Below is a small trained network, with its code and all its weights. Each question gives an input and a class and asks what happens when units are switched off, that is, made to give their printed mean instead of their output.

import numpy as np


def w(rows, s, z=0):
    codes = np.array(rows[::2]) - 128.0
    scale = np.full(codes.shape[1], s)
    scale[-1] = z or s
    return codes * scale


def f(y):
    return y / 2 * (1 + np.tanh(0.7978845608 * (y + 0.044715 * y**3)))


def log_softmax(a):
    a = a - a.max(-1, keepdims=True)
    return a - np.log(np.exp(a).sum(-1, keepdims=True))


def net(x, mask):
    res = np.array(x, float).reshape(1, 6) / 4 @ E
    y = f(res @ A[0][:, :-1].T + A[0][:, -1])
    res = res + np.where(mask, y, B[0][:, -1]) @ B[0][:, :-1]
    return log_softmax(res[-1] @ U[:, :-1].T + U[:, -1])


A, B = {}, {}
E = w([
[128,172,220,156,133,157,101],'x0',
[138,137,129,174,65,137,222],'x1',
[133,123,129,133,119,115,118],'x2',
[134,127,135,122,129,122,131],'x3',
[254,119,113,118,104,195,98],'x4',
[138,122,135,127,130,119,132],'x5',
],0.014)
A[0] = w([
[166,185,185,197,110,139,137,121],'N1',
[129,197,208,48,141,142,62,149],'N2',
[108,63,60,40,122,131,87,181],'N3',
[86,160,219,173,147,118,117,195],'N4',
[2,146,165,104,163,45,39,224],'N5',
[115,157,167,211,77,86,211,192],'N6',
[156,119,96,83,241,118,36,254],'N7',
[157,131,57,88,88,129,147,95],'N8',
[95,154,160,83,220,158,120,197],'N9',
[238,77,110,124,105,245,123,239],'N10',
[109,59,38,70,191,81,123,239],'N11',
[83,115,163,122,199,81,175,253],'N12',
[135,148,199,197,48,167,188,169],'N13',
[94,187,77,125,158,79,168,234],'N14',
[127,108,30,94,93,101,185,245],'N15',
[84,128,92,136,146,76,188,198],'N16',
[89,131,160,168,142,121,242,222],'N17',
[167,122,46,117,199,55,72,140],'N18',
],0.0097,0.0044)
B[0] = w([
[125,176,122,63,67,143,97,173],'N1',
[255,129,126,200,99,135,69,184],'N2',
[125,200,181,58,217,142,220,193],'N3',
[74,75,108,122,92,183,23,193],'N4',
[113,39,192,156,140,118,103,250],'N5',
[66,138,27,96,143,131,65,223],'N6',
[172,163,216,170,222,184,125,224],'N7',
[106,89,91,140,112,156,179,168],'N8',
[119,69,182,187,167,143,80,181],'N9',
[173,168,117,128,73,145,199,239],'N10',
[103,121,173,54,176,79,192,223],'N11',
[79,69,132,130,193,114,93,204],'N12',
[102,147,95,53,36,149,117,214],'N13',
[95,112,127,177,181,52,93,191],'N14',
[190,95,103,201,196,42,222,224],'N15',
[53,144,115,148,171,64,148,198],'N16',
[85,126,90,125,126,97,93,215],'N17',
[90,176,189,106,145,158,171,186],'N18',
],0.0079,0.015)
U = w([
[95,91,232,128,175,93,157,130],'0',
[150,16,192,168,138,158,45,107],'1',
[178,187,195,75,169,186,194,147],'2',
[254,142,177,207,124,170,66,136],'3',
[129,123,38,154,145,7,128,189],'4',
[30,100,90,80,104,189,70,53],'5',
[207,40,27,142,78,110,216,229],'6',
[135,221,136,39,44,161,135,1],'7',
],0.0085,0.0014)

Each question gives the input, the list of numbers given to net, and the class t.
The units are the neurons (one row each of A and B). Each row of codes is followed by its name. A weight is (code - 128) times the scale printed after its matrix; where a second scale follows, it is the last column's (A, B and U).
mask holds one flag per neuron, in row order. A switched-off neuron (its flag False) gives its mean, the last column of its row in B, instead of its output. The means were averaged over made-up inputs and are rounded, as every weight is.
A unit's drop is (log p(t) with every unit on - log p(t) with that unit switched off) / (log p(t) with every unit on - log p(t) with every unit switched off).
The circuit of an input: a set's keep is (log p(t) with only the set's units on - log p(t) with every unit switched off) / (log p(t) with every unit on - log p(t) with every unit switched off). Starting from the 12 units with the biggest drops (on a tie, the unit counted first), units are removed one at a time, each time the one whose removal leaves the highest keep (on an exact tie, the one counted first), for as long as the keep stays at least 0.8.
units of the circuit, in order: the units of the circuit, biggest drop first
most important unit: the unit with the biggest drop
top k neurons: the k neurons with the biggest drops, biggest first
drop when u is switched off: that unit's drop, to one decimal
input [-7,-3,8,-7,0,-6], class 0: most important unit : N10
input [1,6,7,1,0,-5], class 5: units of the circuit, in order : (N6 N13)
input [2,-7,-7,-8,1,-7], class 3: units of the circuit, in order : (N2 N7)
input [8,0,1,8,0,-3], class 1: top 2 neurons : (N2 N4)
input [8,-8,-7,-6,2,0], class 3: top 2 neurons : (N2 N7)
input [1,1,5,6,4,5], class 7: top 2 neurons : (N15 N5)
input [-5,-3,-7,4,1,7], class 2: top 2 neurons : (N5 N3)
input [0,4,5,-1,6,-3], class 6: drop when N14 is switched off : -0.1
input [1,2,1,-2,7,-2], class 7: drop when N15 is switched off : 0.4
input [7,1,-1,0,6,-8], class 7: drop when N13 is switched off : 0.2
input [8,-1,1,-8,4,-1], class 3: drop when N2 is switched off : 0.7
